Here is a tiny trained network, its code and every weight. The questions are about switching its units off for an input and a class, where a switched-off unit gives its printed mean instead of its output.

import numpy as np


def w(rows, s, z=0):
    codes = np.array(rows[::2]) - 128.0
    scale = np.full(codes.shape[1], s)
    scale[-1] = z or s
    return codes * scale


def norm(h):
    return h / np.sqrt((h * h).mean(-1, keepdims=True) + 1e-5)


def f(y):
    return np.maximum(y, 0)


def log_softmax(a):
    a = a - a.max(-1, keepdims=True)
    return a - np.log(np.exp(a).sum(-1, keepdims=True))


def net(x, mask):
    res = np.array(x, float).reshape(1, 5) / 4 @ E
    u = 0
    for l in range(2):
        y = f(norm(res) @ A[l][:, :-1].T + A[l][:, -1])
        res = res + np.where(mask[u : u + 4], y, B[l][:, -1]) @ B[l][:, :-1]
        u += 4
    return log_softmax(norm(res)[-1] @ U[:, :-1].T + U[:, -1])


A, B = {}, {}
E = w([
[113,109,195,148],'x0',
[125,133,127,134],'x1',
[125,35,117,90],'x2',
[142,87,84,196],'x3',
[3,135,81,150],'x4',
],0.0053)
A[0] = w([
[179,119,101,245,64],'L0N1',
[154,212,128,209,2],'L0N2',
[100,107,219,205,33],'L0N3',
[164,173,1,103,41],'L0N4',
],0.014,0.0051)
B[0] = w([
[54,210,46,204,253],'L0N1',
[137,8,85,76,221],'L0N2',
[205,144,191,227,210],'L0N3',
[161,117,237,210,248],'L0N4',
],0.015,0.0044)
A[1] = w([
[157,181,161,72,251],'L1N1',
[63,149,99,192,159],'L1N2',
[241,170,83,126,140],'L1N3',
[134,6,112,136,121],'L1N4',
],0.015,0.0031)
B[1] = w([
[91,185,67,180,181],'L1N1',
[145,141,169,4,255],'L1N2',
[107,88,200,24,180],'L1N3',
[177,102,59,120,204],'L1N4',
],0.013,0.0083)
U = w([
[189,2,34,97,156],'0',
[233,136,244,218,130],'1',
[114,128,167,5,130],'2',
[5,248,80,136,149],'3',
[141,111,123,142,213],'4',
[87,101,122,185,15],'5',
[47,70,97,242,2],'6',
],0.0082,0.0084)

Each question gives the input, the list of numbers given to net, and the class t.
The units are the neurons (one row each of A and B). Each row of codes is followed by its name. A weight is (code - 128) times the scale printed after its matrix; where a second scale follows, it is the last column's (A, B and U).
mask holds one flag per neuron, layer by layer. A switched-off neuron (its flag False) gives its mean, the last column of its row in B, instead of its output. The means were averaged over made-up inputs and are rounded, as every weight is.
A unit's drop is (log p(t) with every unit on - log p(t) with that unit switched off) / (log p(t) with every unit on - log p(t) with every unit switched off).
The circuit of an input: a set's keep is (log p(t) with only the set's units on - log p(t) with every unit switched off) / (log p(t) with every unit on - log p(t) with every unit switched off). Starting from all 8 units, units are removed one at a time, each time the one whose removal leaves the highest keep (on an exact tie, the one counted first), for as long as the keep stays at least 0.8.
circuit, biggest first: the units of the circuit, biggest drop first
unit that matters most: the unit with the biggest drop
k most important neurons: the k neurons with the biggest drops, biggest first
top k neurons in layer l: the k neurons of layer l with the biggest drops, biggest first
input [-3,3,5,-7,-6], class 3: 2 most important neurons -> (L0N2; L1N1)
input [3,7,3,-8,-4], class 3: unit that matters most -> L1N1
input [5,-6,6,-2,-6], class 0: circuit, biggest first -> (L0N4; L1N2)
input [-5,-1,0,6,-4], class 3: top 2 neurons in layer 0 -> (L0N1; L0N3)
input [2,-1,6,-8,1], class 3: 2 most important neurons -> (L0N2; L1N1)
input [2,-6,-8,-7,0], class 0: 2 most important neurons -> (L0N2; L0N1)
input [5,-2,4,-6,-5], class 3: circuit, biggest first -> (L1N1; L0N2; L0N4)
input [2,-3,2,-8,1], class 3: 2 most important neurons -> (L0N2; L0N1)
input [-3,-2,-7,-7,-1], class 0: top 2 neurons in layer 0 -> (L0N2; L0N1)
input [-8,1,2,5,8], class 1: 2 most important neurons -> (L0N4; L0N2)
input [4,5,-4,-3,-8], class 2: circuit, biggest first -> (L1N3; L0N4)
input [5,-7,3,-7,-6], class 3: 4 most important neurons -> (L0N2; L1N1; L0N4; L0N3)
input [6,4,-6,3,2], class 0: top 2 neurons in layer 0 -> (L0N2; L0N4)
input [6,3,3,0,0], class 1: circuit, biggest first -> (L0N3)
input [-7,-4,-7,-1,-5], class 0: 2 most important neurons -> (L0N2; L1N4)
input [3,7,0,8,8], class 2: 2 most important neurons -> (L1N2; L1N1)
input [-2,4,1,-6,1], class 3: 2 most important neurons -> (L0N2; L0N1)
input [-6,1,0,6,-7], class 2: 2 most important neurons -> (L1N2; L0N1)
input [0,2,-8,-7,0], class 0: 2 most important neurons -> (L0N2; L0N1)
input [8,-5,-1,-8,0], class 1: circuit, biggest first -> (L0N3)
input [3,0,-3,2,-8], class 2: top 2 neurons in layer 0 -> (L0N4; L0N1)
